Below is a small trained network, with its code and all its weights. Each question gives an input and a class and asks what happens when units are switched off, that is, made to give their printed mean instead of their output.

import numpy as np


def w(rows, s, z=0):
    codes = np.array(rows[::2]) - 128.0
    scale = np.full(codes.shape[1], s)
    scale[-1] = z or s
    return codes * scale


def norm(h):
    return h / np.sqrt((h * h).mean(-1, keepdims=True) + 1e-5)


def f(y):
    return y / 2 * (1 + np.tanh(0.7978845608 * (y + 0.044715 * y**3)))


def log_softmax(a):
    a = a - a.max(-1, keepdims=True)
    return a - np.log(np.exp(a).sum(-1, keepdims=True))


def net(x, mask):
    res = np.array(x, float).reshape(1, 2) / 4 @ E
    u = 0
    for l in range(2):
        y = f(norm(res) @ A[l][:, :-1].T + A[l][:, -1])
        res = res + np.where(mask[u : u + 8], y, B[l][:, -1]) @ B[l][:, :-1]
        u += 8
    return log_softmax(norm(res)[-1] @ U[:, :-1].T + U[:, -1])


A, B = {}, {}
E = w([
[190,3,147,1,40,217,63,45,135,143,46],'x0',
[61,95,203,82,208,198,130,243,123,186,191],'x1',
],0.00075)
A[0] = w([
[244,123,116,9,41,233,153,89,81,123,67,190],'L0N0',
[191,61,174,53,87,210,138,112,134,158,47,3],'L0N1',
[150,137,189,92,176,118,139,173,198,158,192,208],'L0N2',
[44,168,152,169,170,45,115,160,153,114,191,160],'L0N3',
[97,134,120,97,165,185,84,193,153,188,169,128],'L0N4',
[162,154,47,161,113,126,200,72,87,95,102,170],'L0N5',
[137,65,190,139,188,150,182,121,96,141,165,28],'L0N6',
[195,127,159,94,146,133,131,229,126,135,151,87],'L0N7',
],0.0015,0.0016)
B[0] = w([
[59,186,133,189,155,138,115,142,128,62,172,247],'L0N0',
[92,190,85,145,134,121,70,198,110,175,77,149],'L0N1',
[86,196,149,152,97,126,40,71,172,78,106,203],'L0N2',
[74,181,65,127,169,212,37,122,118,137,105,200],'L0N3',
[150,148,162,153,39,115,251,12,161,55,155,170],'L0N4',
[92,119,241,97,91,110,103,120,150,85,129,171],'L0N5',
[180,69,149,101,101,41,104,64,195,143,122,102],'L0N6',
[122,95,113,109,76,56,135,83,231,74,129,128],'L0N7',
],0.0016)
A[1] = w([
[150,17,202,68,152,112,246,229,124,252,185,34],'L1N0',
[54,181,201,123,144,212,44,147,107,140,117,86],'L1N1',
[233,149,32,152,58,62,158,59,99,150,30,48],'L1N2',
[126,74,175,55,182,160,240,141,220,218,188,8],'L1N3',
[88,121,87,105,173,186,95,187,170,197,178,191],'L1N4',
[148,47,78,34,81,224,61,158,72,146,73,88],'L1N5',
[117,121,96,87,123,173,73,184,157,192,106,44],'L1N6',
[210,77,42,52,123,197,91,87,132,232,83,113],'L1N7',
],0.0026,0.0017)
B[1] = w([
[187,47,170,62,31,142,101,4,194,79,83,113],'L1N0',
[138,89,170,91,91,136,152,78,180,143,143,252],'L1N1',
[194,76,177,74,84,109,82,89,123,78,76,154],'L1N2',
[196,149,103,140,101,74,58,89,67,74,44,140],'L1N3',
[179,120,102,145,111,86,116,135,75,100,79,197],'L1N4',
[112,183,78,184,192,83,155,186,96,143,158,187],'L1N5',
[126,171,133,130,119,132,66,106,112,53,99,116],'L1N6',
[51,181,142,183,176,144,198,166,163,178,204,121],'L1N7',
],0.0039,0.0025)
U = w([
[28,254,89,231,234,49,233,231,52,177,236,254],'0',
[247,44,238,38,18,37,37,20,52,5,23,251],'1',
[26,36,242,14,16,224,229,28,232,227,241,133],'2',
[198,26,24,32,209,227,32,243,46,250,27,2],'3',
[170,21,2,2,222,213,29,217,6,225,57,2],'4',
],0.0046,0.0037)

Each question gives the input, the list of numbers given to net, and the class t.
The units are the neurons (one row each of A and B). Each row of codes is followed by its name. A weight is (code - 128) times the scale printed after its matrix; where a second scale follows, it is the last column's (A, B and U).
mask holds one flag per neuron, layer by layer. A switched-off neuron (its flag False) gives its mean, the last column of its row in B, instead of its output. The means were averaged over made-up inputs and are rounded, as every weight is.
A unit's drop is (log p(t) with every unit on - log p(t) with that unit switched off) / (log p(t) with every unit on - log p(t) with every unit switched off).
The circuit of an input: a set's keep is (log p(t) with only the set's units on - log p(t) with every unit switched off) / (log p(t) with every unit on - log p(t) with every unit switched off). Starting from the 12 units with the biggest drops (on a tie, the unit counted first), units are removed one at a time, each time the one whose removal leaves the highest keep (on an exact tie, the one counted first), for as long as the keep stays at least 0.8.
circuit, biggest first: the units of the circuit, biggest drop first
top k neurons: the k neurons with the biggest drops, biggest first
top k neurons in layer l: the k neurons of layer l with the biggest drops, biggest first
drop when u is switched off: that unit's drop, to one decimal
input [-3,0], class 2: circuit, biggest first	L1N5, L1N3
input [4,-4], class 0: top 2 neurons in layer 0	L0N4, L0N2
input [3,2], class 2: top 2 neurons	L1N1, L0N0
input [3,3], class 2: circuit, biggest first	L1N1
input [-7,8], class 1: top 2 neurons in layer 0	L0N0, L0N1
input [-3,-2], class 2: top 3 neurons in layer 0	L0N5, L0N3, L0N0
input [-6,7], class 1: top 3 neurons in layer 1	L1N5, L1N4, L1N7
input [6,8], class 1: top 2 neurons in layer 1	L1N0, L1N3
input [2,4], class 1: top 2 neurons	L1N3, L0N3
input [7,-7], class 0: circuit, biggest first	L1N5, L1N7
input [5,8], class 1: top 2 neurons	L1N0, L1N3
input [-2,-1], class 2: circuit, biggest first	L1N3, L1N5
input [0,-2], class 2: top 2 neurons	L0N5, L1N5
input [-3,1], class 2: top 4 neurons in layer 1	L1N5, L1N3, L1N1, L1N2
input [6,6], class 0: top 3 neurons	L1N5, L1N7, L0N1
input [1,-1], class 2: top 3 neurons	L0N0, L1N1, L1N5
input [-4,-6], class 1: top neuron	L1N2
input [4,6], class 1: top 3 neurons	L0N3, L1N3, L1N0
input [3,-1], class 2: top 3 neurons	L0N0, L1N1, L0N3
input [3,1], class 2: top 2 neurons	L1N1, L0N0
input [7,-2], class 0: top neuron	L1N5
input [4,1], class 0: drop when L1N5 is switched off	0.6
input [5,4], class 0: drop when L1N5 is switched off	0.8
input [2,-2], class 2: drop when L0N0 is switched off	1.4
input [0,0], class 2: drop when L0N0 is switched off	0.0
